Below are the code and all the weights of a small trained network. Each question names an input and a target symbol and asks about switching units off, where a switched-off unit gives its printed mean instead of its output.

import numpy as np


def w(rows, s, z=0):
    codes = np.array(rows[::2]) - 128.0
    scale = np.full(codes.shape[1], s)
    scale[-1] = z or s
    return codes * scale


def norm(h):
    return h / np.sqrt((h * h).mean(-1, keepdims=True) + 1e-5)


def f(y):
    return y / 2 * (1 + np.tanh(0.7978845608 * (y + 0.044715 * y**3)))


def softmax(a):
    e = np.exp(a - a.max(-1, keepdims=True))
    return e / e.sum(-1, keepdims=True)


def log_softmax(a):
    a = a - a.max(-1, keepdims=True)
    return a - np.log(np.exp(a).sum(-1, keepdims=True))


def net(x, mask):
    ids = ['ΘΞΠΦΩβγδελμστ'.index(c) for c in x.split()]
    T = len(ids)
    res = E[ids] + P[:T]
    q, k, v = (norm(res) @ M[0].T for M in (Q, K, V))
    z = softmax(np.where(np.tri(T) > 0, q @ k.T / 2**0.5, -1e9)) @ v
    res = res + np.where(mask[0], z, O[0][:, -1]) @ O[0][:, :-1]
    y = f(norm(res) @ A[0][:, :-1].T + A[0][:, -1])
    res = res + np.where(mask[1:17], y, B[0][:, -1]) @ B[0][:, :-1]
    return log_softmax(norm(res)[-1] @ U[:, :-1].T + U[:, -1])


Q, K, V, O, A, B = {}, {}, {}, {}, {}, {}
E = w([
[74,146,243,200,145],'Θ',
[69,98,113,98,28],'Ξ',
[84,96,138,36,80],'Π',
[69,152,211,133,113],'Φ',
[71,125,246,108,118],'Ω',
[137,147,213,241,234],'β',
[95,115,153,107,150],'γ',
[94,164,135,203,106],'δ',
[109,130,82,215,16],'ε',
[136,30,163,237,147],'λ',
[157,6,126,106,99],'μ',
[186,156,101,120,88],'σ',
[91,160,54,118,202],'τ',
],0.017)
P = w([
[112,31,97,113,2],'0',
[122,59,101,72,1],'1',
[133,65,138,63,17],'2',
[131,75,159,56,34],'3',
[139,95,172,60,48],'4',
[139,87,189,57,66],'5',
[148,103,193,74,77],'6',
[152,105,211,71,100],'7',
[165,116,225,86,108],'8',
[172,126,232,94,136],'9',
[177,129,234,86,123],'10',
[165,134,238,95,109],'11',
],0.0065)
Q[0] = w([
[188,57,254,134,27],'head 1',
[182,154,23,131,183],'head 1',
],0.01)
K[0] = w([
[251,254,125,102,225],'head 1',
[62,169,118,144,65],'head 1',
],0.0072)
V[0] = w([
[150,105,183,145,30],'head 1',
[247,144,135,132,111],'head 1',
],0.011)
O[0] = w([
[242,163,122,118,49,255],'head 1',
[232,80,252,57,175,115],'head 1',
],0.012,0.0054)
A[0] = w([
[167,167,97,152,195,253],'neuron 1',
[188,147,75,88,160,159],'neuron 2',
[77,107,170,80,142,122],'neuron 3',
[86,130,187,128,84,193],'neuron 4',
[169,146,89,143,159,115],'neuron 5',
[151,62,149,99,196,24],'neuron 6',
[102,213,117,59,153,254],'neuron 7',
[150,69,146,100,157,94],'neuron 8',
[167,90,100,165,63,91],'neuron 9',
[178,107,100,107,104,118],'neuron 10',
[34,35,145,22,119,114],'neuron 11',
[2,49,55,124,202,250],'neuron 12',
[96,64,124,200,103,107],'neuron 13',
[35,214,87,145,114,219],'neuron 14',
[122,152,193,210,144,101],'neuron 15',
[149,117,130,186,135,95],'neuron 16',
],0.014,0.0052)
B[0] = w([
[118,102,191,152,198,145],'neuron 1',
[28,137,194,116,161,149],'neuron 2',
[169,83,106,194,162,166],'neuron 3',
[153,165,122,75,203,255],'neuron 4',
[143,128,185,136,114,122],'neuron 5',
[147,203,176,145,137,140],'neuron 6',
[9,58,104,102,140,164],'neuron 7',
[155,162,146,86,157,158],'neuron 8',
[119,78,127,143,168,218],'neuron 9',
[116,119,147,122,156,187],'neuron 10',
[166,185,81,164,223,217],'neuron 11',
[74,112,241,17,156,216],'neuron 12',
[148,116,63,99,210,175],'neuron 13',
[120,163,206,121,177,230],'neuron 14',
[137,120,31,113,138,196],'neuron 15',
[151,136,99,135,127,137],'neuron 16',
],0.011,0.0077)
U = w([
[161,118,75,158,203,103],'Θ',
[78,111,35,56,91,26],'Ξ',
[111,118,71,164,37,105],'Π',
[129,249,73,136,101,135],'Φ',
[165,151,227,83,79,2],'Ω',
[4,61,158,142,126,181],'β',
[152,8,94,106,111,144],'γ',
[128,42,53,184,166,8],'δ',
[18,118,140,137,163,197],'ε',
[208,77,140,63,128,225],'λ',
[114,207,129,190,48,121],'μ',
[95,229,132,75,60,44],'σ',
[109,128,58,120,55,228],'τ',
],0.011,0.005)

Each question gives the input, a string of symbols that net reads in full, and the target symbol t.
The units are the heads (2 rows each of Q, K, V and O) and the neurons (one row each of A and B). Each row of codes is followed by its name. A weight is (code - 128) times the scale printed after its matrix; where a second scale follows, it is the last column's (O, A, B and U).
mask holds one flag per unit, heads first, then neurons. A switched-off unit (its flag False) gives its mean, the last column of its rows in O or B, instead of its output. The means were averaged over made-up inputs and are rounded, as every weight is.
A unit's drop is (log p(t) with every unit on - log p(t) with that unit switched off) / (log p(t) with every unit on - log p(t) with every unit switched off).
The circuit of an input: a set's keep is (log p(t) with only the set's units on - log p(t) with every unit switched off) / (log p(t) with every unit on - log p(t) with every unit switched off). Starting from the 12 units with the biggest drops (on a tie, the unit counted first), units are removed one at a time, each time the one whose removal leaves the highest keep (on an exact tie, the one counted first), for as long as the keep stays at least 0.8.
units of the circuit, in order: the units of the circuit, biggest drop first
most important unit: the unit with the biggest drop
k most important neurons: the k neurons with the biggest drops, biggest first
drop when u is switched off: that unit's drop, to one decimal
input μ β μ ε Ξ, target Θ: units of the circuit, in order => (neuron 11; head 1)
input Ω Θ τ γ β γ δ β Φ, target Θ: 2 most important neurons => (neuron 3; neuron 12)
input γ Θ Ξ Ω Π Φ, target σ: units of the circuit, in order => (head 1)
input Ω σ γ δ β Π, target Θ: units of the circuit, in order => (neuron 11; neuron 12)
input ε γ Θ γ Φ μ β γ δ μ, target Θ: units of the circuit, in order => (head 1; neuron 11)
input Π Ξ Φ μ γ Θ Π, target Ξ: units of the circuit, in order => (head 1; neuron 12; neuron 7)
input Φ Φ γ Ω γ β μ, target Θ: units of the circuit, in order => (neuron 11; head 1)
input μ δ Ω γ μ Φ μ μ Θ τ τ, target β: units of the circuit, in order => (neuron 7; neuron 4)
input Ω γ τ β Ω, target Θ: 2 most important neurons => (neuron 11; neuron 3)
input γ δ γ Θ, target Φ: units of the circuit, in order => (head 1; neuron 12)
input λ Θ λ γ δ δ, target Φ: 3 most important neurons => (neuron 12; neuron 3; neuron 2)
input Θ Ω Ω δ Φ Θ μ σ ε δ, target Ω: units of the circuit, in order => (head 1; neuron 13)
input Φ ε Θ Ω γ, target β: 2 most important neurons => (neuron 7; neuron 11)
input Ω Ξ μ μ Ω β Ω Θ, target Θ: units of the circuit, in order => (neuron 12; neuron 15)
input μ β ε τ Ξ, target ε: 2 most important neurons => (neuron 12; neuron 11)
input λ τ μ τ Ω Ω β Θ γ δ Θ, target Θ: most important unit => neuron 15
input β μ γ, target Θ: 2 most important neurons => (neuron 11; neuron 3)
input μ Θ Π, target Ξ: 3 most important neurons => (neuron 12; neuron 7; neuron 14)
input γ Π Ω μ σ Φ Ω Θ μ ε Θ, target λ: 2 most important neurons => (neuron 15; neuron 14)
input μ τ μ β β Ω, target Θ: 3 most important neurons => (neuron 11; neuron 3; neuron 12)
input μ μ Ω Φ Ω τ λ, target β: most important neuron => (neuron 12)
input γ Θ Ω Ω Θ Θ, target Φ: 2 most important neurons => (neuron 12; neuron 15)
input Ω μ Φ δ, target μ: 2 most important neurons => (neuron 12; neuron 11)
input δ μ γ λ β Ξ β Π, target Θ: 2 most important neurons => (neuron 11; neuron 3)
input Θ ε τ τ Ω μ γ μ, target ε: drop when head 1 is switched off => 1.3
